X =
[[117 120 129 137 140 137 129 126 131]
 [123 120 121 124 129 137 134 130 129]
 [127 130 122 117 112 114 126 135 142]
 [135 131 116 108 105 113 126 135 142]
 [110 121 140 151 155 146 132 124 122]
 [124 117 113 114 120 139 149 147 147]
 [111 117 121 124 125 133 140 142 142]
 [130 134 139 142 143 134 124 119 121]
 [137 134 129 126 123 114 105 105 109]
 [118 121 121 121 119 122 127 132 135]
 [115 111 115 122 133 151 156 150 144]
 [122 117 118 121 122 122 120 124 130]
 [136 148 151 145 136 117 112 114 110]]
Rows and columns are numbered from 0.
Give the entry at row 1, column 1.
Answer: 120
Give the entry directly above the largest entry.
Answer: 127
The entry directly below the largest entry -> 120
The entry in the bottom-left corner -> 136
The entry just left of the centre entry -> 124
The entry at row 0, column 1 -> 120
The entry at row 0, column 0 is 117
Give the bottom entry of the column that holds the largest entry.
Answer: 112
The entry at row 0, column 2 is 129
Give the entry at row 2, column 0.
Answer: 127
The entry in the bottom-right corner -> 110
Give the entry at row 2, column 2.
Answer: 122
Give the entry just right of the largest entry.
Answer: 150
Give the entry in row 1 and column 0.
Answer: 123
Give the top-right entry.
Answer: 131
Give the entry directly above the centre entry.
Answer: 120
The entry in row 2 and column 1: 130
The entry in row 1 and column 2 is 121
Give the centre entry.
Answer: 125
Give the largest entry.
Answer: 156

[[107 130 120 132 133 126]
 [135 122 127 138 131 133]
 [131 122 137 142 126 134]
 [125 122 121 131 130 128]
 [136 111 124 129 121 122]
 [109 132 132 135 128 133]
 [134 125 132 129 129 121]
 [125 131 124 119 126 126]
 [135 130 130 126 124 120]
 [122 134 128 124 122 130]
 [137 127 133 135 131 136]
 [125 129 122 126 128 137]
 [131 126 126 127 124 124]
 [126 140 123 129 124 137]
 [139 129 121 124 129 126]
 [127 119 133 107 129 128]]
The top-right entry -> 126
The first entry on the main diagonal is 107
The largest entry in the first row -> 133
Find the bottom-right entry.
A: 128
The 2nd largest entry: 140
Find the second entry on the diagonal from the top-right corner.
A: 131
The fourth entry from the end, reading row by row: 133
The largest entry in the first column: 139
The third entry on the diagonal from the top-right corner -> 142
The second entry from the end, reading row by row is 129
Find the bottom-left entry.
A: 127
The entry just right of the largest entry -> 126
The bottom entry of the column that holds the largest entry: 107
Find the third entry on the main diagonal.
A: 137
Find the first entry of the largest entry's row.
A: 131
The second entry on the main diagonal: 122
Find the 2nd entry, reading row by row.
A: 130
Find the entry just right of 139.
A: 129
Find the top entry of the column that holds the largest entry.
A: 132

Read these off the matrix that follows.
1) Find the top-left entry.
2) Find the entry in the bottom-left corner.
3) Find the entry in the bottom-right corner.
4) Find the entry directly below the largest entry.
5) Find the entry directly above the largest entry.
6) Find the top-right entry.
7) Find the entry directly above the smallest entry.
8) Find the entry just left of the largest entry.
[[110 119 108 110 119 131 113 117 138 111]
 [128 126 118 150 143 139 145 130 133 114]
 [117 111 119 110 144 126 144 147 134 129]
 [111 110 131 144 136 111 129 118 130 112]
 [129 111 120 132 116 147 146 125 134 142]
 [140 122 145 145 113 146 118 133 127 111]
 [110 133 134 134 143 107 140 146 128 149]
 [131 146 138 108 109 141 130 128 149 131]
 [129 123 147 149 134 137 147 137 143 139]]
1) 110
2) 129
3) 139
4) 110
5) 110
6) 111
7) 146
8) 118

B = [132 153 118 138 120 111 114 132 122]
The 1st entry from the left: 132
The entry just right of the largest entry is 118
The entry just left of 114: 111
